Here is a tiny trained network, its code and every weight. The questions are about switching its units off for an input and a class, where a switched-off unit gives its printed mean instead of its output.

import numpy as np


def w(rows, s, z=0):
    codes = np.array(rows[::2]) - 128.0
    scale = np.full(codes.shape[1], s)
    scale[-1] = z or s
    return codes * scale


def norm(h):
    return h / np.sqrt((h * h).mean(-1, keepdims=True) + 1e-5)


def f(y):
    return y / 2 * (1 + np.tanh(0.7978845608 * (y + 0.044715 * y**3)))


def log_softmax(a):
    a = a - a.max(-1, keepdims=True)
    return a - np.log(np.exp(a).sum(-1, keepdims=True))


def net(x, mask):
    res = np.array(x, float).reshape(1, 8) / 4 @ E
    u = 0
    for l in range(2):
        y = f(norm(res) @ A[l][:, :-1].T + A[l][:, -1])
        res = res + np.where(mask[u : u + 16], y, B[l][:, -1]) @ B[l][:, :-1]
        u += 16
    return log_softmax(norm(res)[-1] @ U[:, :-1].T + U[:, -1])


A, B = {}, {}
E = w([
[127,131,133,125,131,126,123,127,134],'x0',
[82,66,149,144,126,64,51,186,72],'x1',
[140,121,123,149,123,136,120,131,131],'x2',
[126,118,137,134,139,142,137,135,116],'x3',
[142,5,129,56,129,129,125,169,193],'x4',
[199,97,80,54,143,196,82,75,82],'x5',
[131,120,112,126,109,123,136,124,118],'x6',
[128,124,122,127,125,130,136,129,119],'x7',
],0.011)
A[0] = w([
[195,155,64,78,190,166,42,81,37,110],'0.n0',
[189,60,117,45,80,182,126,162,152,160],'0.n1',
[137,79,126,102,116,85,72,214,76,11],'0.n2',
[92,39,117,135,160,130,93,180,110,52],'0.n3',
[91,16,125,120,114,109,204,190,255,108],'0.n4',
[119,168,162,166,80,123,192,112,50,216],'0.n5',
[96,134,84,110,153,199,41,32,52,111],'0.n6',
[190,88,124,134,116,108,157,194,168,2],'0.n7',
[170,132,155,95,96,159,138,185,207,82],'0.n8',
[237,57,58,37,218,154,52,118,130,66],'0.n9',
[91,90,158,135,118,61,15,162,31,248],'0.n10',
[87,167,129,165,161,81,68,89,18,78],'0.n11',
[99,140,64,110,17,59,139,104,126,97],'0.n12',
[90,128,158,127,116,148,77,125,163,190],'0.n13',
[122,173,214,137,138,115,146,205,123,255],'0.n14',
[160,81,130,155,197,139,41,69,25,76],'0.n15',
],0.0087,0.0051)
B[0] = w([
[254,152,117,92,176,103,129,194,70,212],'0.n0',
[96,99,149,177,174,160,142,33,106,208],'0.n1',
[109,183,160,45,133,139,113,187,169,162],'0.n2',
[82,174,74,59,90,92,82,85,134,161],'0.n3',
[245,124,45,111,179,75,213,94,91,213],'0.n4',
[142,149,151,139,103,160,15,81,184,187],'0.n5',
[208,195,118,125,160,77,115,145,143,192],'0.n6',
[79,167,155,100,167,110,170,159,114,134],'0.n7',
[190,114,53,183,138,126,204,138,86,150],'0.n8',
[7,50,194,119,9,191,167,94,122,224],'0.n9',
[86,76,149,180,83,77,107,210,36,247],'0.n10',
[175,83,241,228,34,65,176,178,84,183],'0.n11',
[136,139,123,184,157,194,122,107,158,134],'0.n12',
[139,116,65,142,139,179,107,98,120,150],'0.n13',
[162,139,120,182,143,170,99,67,178,196],'0.n14',
[126,186,88,107,93,95,148,161,166,184],'0.n15',
],0.0084,0.012)
A[1] = w([
[128,54,57,95,107,54,105,171,68,64],'1.n0',
[127,188,190,113,118,109,133,224,138,211],'1.n1',
[138,121,82,91,176,178,179,107,185,75],'1.n2',
[72,54,109,129,163,63,139,103,143,74],'1.n3',
[176,228,158,120,91,159,119,99,110,106],'1.n4',
[184,169,112,137,185,145,123,136,43,74],'1.n5',
[134,102,121,194,174,116,117,142,55,145],'1.n6',
[126,98,51,144,171,11,190,133,123,59],'1.n7',
[154,198,140,137,82,141,120,132,195,45],'1.n8',
[171,251,133,147,164,194,70,100,125,39],'1.n9',
[130,133,106,199,56,195,33,129,206,109],'1.n10',
[13,139,110,142,60,86,41,184,136,138],'1.n11',
[91,189,79,221,124,138,82,124,139,71],'1.n12',
[87,157,149,195,49,121,99,87,229,152],'1.n13',
[75,104,114,73,58,144,121,139,175,1],'1.n14',
[125,151,110,147,170,103,133,105,154,1],'1.n15',
],0.011,0.0054)
B[1] = w([
[57,174,116,99,148,153,22,239,244,245],'1.n0',
[242,161,28,138,158,134,160,48,110,227],'1.n1',
[200,77,139,185,105,74,179,143,78,191],'1.n2',
[89,207,195,37,109,132,56,207,147,171],'1.n3',
[102,169,82,117,204,185,52,129,171,213],'1.n4',
[131,200,125,107,107,73,38,123,129,177],'1.n5',
[133,116,152,144,103,38,122,100,207,216],'1.n6',
[112,207,86,184,241,88,2,133,224,209],'1.n7',
[66,137,74,66,203,176,153,123,123,166],'1.n8',
[93,160,107,22,159,231,121,111,171,211],'1.n9',
[40,187,139,76,70,125,198,151,110,210],'1.n10',
[158,116,164,131,190,180,221,11,122,253],'1.n11',
[57,61,180,152,65,138,145,141,128,202],'1.n12',
[54,67,112,154,165,143,237,206,108,235],'1.n13',
[89,90,146,57,56,100,82,161,68,134],'1.n14',
[125,125,147,134,127,126,158,116,146,126],'1.n15',
],0.0093,0.0073)
U = w([
[29,228,86,147,160,222,224,134,168,1],'0',
[226,253,79,55,159,206,64,68,100,47],'1',
[54,113,231,247,55,41,182,150,72,162],'2',
[228,203,154,155,34,20,28,228,22,128],'3',
[219,121,17,200,228,44,223,62,192,29],'4',
[196,24,134,82,71,187,192,40,57,209],'5',
[73,144,96,149,171,20,42,209,203,239],'6',
[59,29,188,36,37,108,55,196,62,176],'7',
],0.014,0.004)

Each question gives the input, the list of numbers given to net, and the class t.
The units are the neurons (one row each of A and B). Each row of codes is followed by its name. A weight is (code - 128) times the scale printed after its matrix; where a second scale follows, it is the last column's (A, B and U).
mask holds one flag per neuron, layer by layer. A switched-off neuron (its flag False) gives its mean, the last column of its row in B, instead of its output. The means were averaged over made-up inputs and are rounded, as every weight is.
A unit's drop is (log p(t) with every unit on - log p(t) with that unit switched off) / (log p(t) with every unit on - log p(t) with every unit switched off).
The circuit of an input: a set's keep is (log p(t) with only the set's units on - log p(t) with every unit switched off) / (log p(t) with every unit on - log p(t) with every unit switched off). Starting from the 12 units with the biggest drops (on a tie, the unit counted first), units are removed one at a time, each time the one whose removal leaves the highest keep (on an exact tie, the one counted first), for as long as the keep stays at least 0.8.
circuit, biggest first: the units of the circuit, biggest drop first
most important unit: the unit with the biggest drop
top k neurons: the k neurons with the biggest drops, biggest first
top k neurons in layer l: the k neurons of layer l with the biggest drops, biggest first
drop of u: that unit's drop, to one decimal
input [8,-3,4,8,1,-8,-5,1], class 4: circuit, biggest first	(0.n4)
input [-3,1,0,6,6,0,0,8], class 6: top 3 neurons	(0.n4, 1.n7, 1.n3)
input [-7,7,3,-8,1,2,-2,-5], class 7: top 2 neurons in layer 1	(1.n0, 1.n11)
input [-3,1,2,2,-8,6,-4,-1], class 3: top 2 neurons	(0.n11, 0.n0)
input [-7,-7,-2,3,0,1,-1,0], class 1: top 2 neurons	(0.n9, 0.n14)
input [5,6,0,-8,-4,0,-3,1], class 2: top 3 neurons	(0.n4, 0.n0, 1.n11)
input [-5,-1,5,5,8,-1,-5,7], class 4: top 2 neurons in layer 0	(0.n4, 0.n10)
input [7,0,6,-1,5,-6,5,2], class 4: top 2 neurons in layer 0	(0.n4, 0.n10)
input [-7,-1,2,2,-8,-7,7,-3], class 0: top 2 neurons	(0.n10, 0.n5)
input [8,-1,-4,4,8,-6,-4,7], class 4: top 2 neurons	(0.n4, 0.n10)
input [-5,-6,3,7,1,-1,-2,7], class 4: top 2 neurons in layer 0	(0.n9, 0.n0)
input [1,3,-2,-7,0,-6,1,-6], class 2: top 2 neurons in layer 0	(0.n14, 0.n0)
input [-4,-2,1,6,2,5,0,5], class 5: top 2 neurons	(0.n9, 0.n10)
input [4,-1,-2,-2,2,8,6,5], class 5: circuit, biggest first	(0.n9)
input [-4,-7,-8,4,6,1,-2,-8], class 5: top 2 neurons in layer 0	(0.n9, 0.n6)
input [3,6,-7,8,8,-2,3,6], class 6: top 2 neurons	(0.n4, 1.n7)
input [-5,1,5,6,7,8,1,2], class 7: top 3 neurons	(1.n11, 0.n14, 1.n1)
input [4,1,-1,7,-6,6,-1,0], class 3: top 2 neurons	(0.n11, 0.n0)
input [5,-2,-4,5,-5,1,-1,-6], class 1: drop of 0.n0	0.1
input [0,-7,3,-7,4,1,6,7], class 5: drop of 0.n8	-0.1
input [-4,2,6,-6,-6,4,2,4], class 3: most important unit	0.n11
input [5,1,-8,-8,-3,4,7,1], class 3: drop of 0.n11	0.2
